[-4.00  3.67 -7.83  6.12  2.15 -2.33] → -4.00
[-5.39  5.66  0.71  5.08  2.14] → -5.39
[ 0.81 -6.95 -3.59 -0.44  3.94 -1.29] → 0.81
[-1.18  6.52  4.33  0.91] → -1.18
[ 2.07  1.49 -5.66 -1.80  0.11 -0.81] → 2.07
[0.61 0.98 6.72 0.29] → 0.61
[ 0.52  4.31 -0.15  7.47 -0.11 -2.67  0.69] → 0.52
[-1.27  6.92  5.82  2.17  4.76  1.66] → -1.27
---
[[ 0.76 -7.00 -3.48 -0.33  3.80 -1.52]
 [-0.38  6.86  2.78 -0.12 -2.87  2.32]
 [ 0.59 -7.07 -3.21 -0.13  3.43 -1.90]] ans = -3.21

[ 4.95  3.30 -3.02  7.46 -0.07 -6.13] ans = -3.02

[ 1.04  1.35  6.12 -0.09 -1.36 -0.88] ans = 6.12

[ 1.47 -2.54  1.99 -1.68  7.95  1.79] ans = 1.99

[-5.69 -0.36  4.77 -4.52  3.81 -4.58] ans = 4.77

[-1.98  0.78  6.58 -1.19  7.68 -0.21] ans = 6.58

[[-1.08 -7.40  6.87 -0.68  1.99  1.24]
 [ 4.99 -4.26 -0.33  1.07  5.38  6.75]] ans = -0.33
---
-0.38   1.70  -1.28  -1.82   6.70  -2.09 ans = 1.70
 4.80  -2.02   2.41  -6.73  -0.89 ans = -2.02
-4.59  -0.03  -0.28   4.37  -7.40 ans = -0.03
-5.10   3.82   6.02   4.97 ans = 3.82
 0.57   5.66   4.96   0.31  -0.09   0.02 ans = 5.66
 7.47  -7.57   6.09   5.43  -3.16  -5.63  -0.15 ans = -7.57
-7.01  -4.61  -7.19  -5.98  -7.11 ans = -4.61
 3.54  -8.03  -1.98   2.72   5.18  -5.10  -2.10 ans = -8.03
 4.85   7.02  -5.40  -6.56  -7.66   6.40 ans = 7.02
---
[ 6.77 -2.72 -6.90  3.39  2.85  2.11] Answer: 3.39

[[ 3.71 -2.09  5.66  0.46  0.08  3.06]
 [ 0.18 -0.16  0.90  0.05  0.01  0.55]] Answer: 0.46

[-2.93  7.07  4.52  7.35 -6.16 -1.51] Answer: 7.35

[ 2.68 -6.55 -5.83  4.76  0.01  7.26] Answer: 4.76

[-6.76  1.92 -2.91  3.91 -2.23 -5.84] Answer: 3.91

[ 5.51  6.08 -3.01  5.15  0.43  3.40] Answer: 5.15
---
[[ 3.06 -5.02  3.52 -0.66 -2.89 -6.29]
 [-4.00  1.32 -5.99  1.59  1.04 -0.54]
 [ 1.40  1.36  6.70 -3.72  3.06 -1.90]] ⇒ -3.72

[[-0.72 -1.24 -0.02 -7.12 -0.61]
 [-0.95 -1.16  0.23 -6.59 -0.38]] ⇒ 0.23

[-2.60 -7.32  2.82 -5.67] ⇒ -7.32

[ 7.29  1.01 -0.44  2.37  5.96] ⇒ -0.44

[[-1.11 -2.00 -0.42  2.64 -5.53 -4.08  4.39]
 [ 5.02 -0.81 -6.03 -7.16  4.50  6.01  5.68]] ⇒ 4.50

[-0.94  7.90  4.22  5.67] ⇒ 7.90

[-1.35 -7.17  2.89  6.31 -3.92  1.06] ⇒ 6.31
---
[[7.62, 2.61, 0.08, -0.03], [-0.05, -0.13, 0.44, 6.10], [0.11, -0.04, 0.50, 6.43]] → 0.11
[[2.43, -6.53, -0.28, -2.15, -4.37, -0.46, -0.70], [2.01, 1.33, -6.06, -3.68, -3.90, 5.26, 2.42], [1.00, 3.43, 3.70, -6.38, 1.14, -4.41, 2.74]] → 1.00
[[7.68, -4.57, -5.26, 6.74, 1.89], [-5.17, 7.22, 5.47, 1.96, 1.38], [-6.49, 0.18, 6.81, -6.68, 2.05]] → -6.49
[[-1.51, 3.89, 6.95, 1.22, -4.23], [-2.04, -3.12, -1.06, -3.81, 0.25], [-1.89, -1.79, 1.09, -0.10, 0.45]] → -1.89
[[-0.49, 0.25, -4.18, -2.08, -2.10, 1.29, -4.38], [2.21, 3.80, 1.09, -2.27, -4.93, 2.09, -1.55], [-5.45, 2.62, -0.80, -5.47, 0.87, 3.29, -7.50]] → -5.45
[[5.83, 0.83, 1.86, 5.16], [5.04, 0.71, 1.70, 3.96], [4.45, 0.79, 1.43, 3.58]] → 4.45
[[0.00, 0.10, -0.19, 0.01, -0.67], [-0.17, -0.40, -0.43, -0.14, -0.22], [-1.56, 5.77, -4.31, 4.13, 0.71]] → -1.56
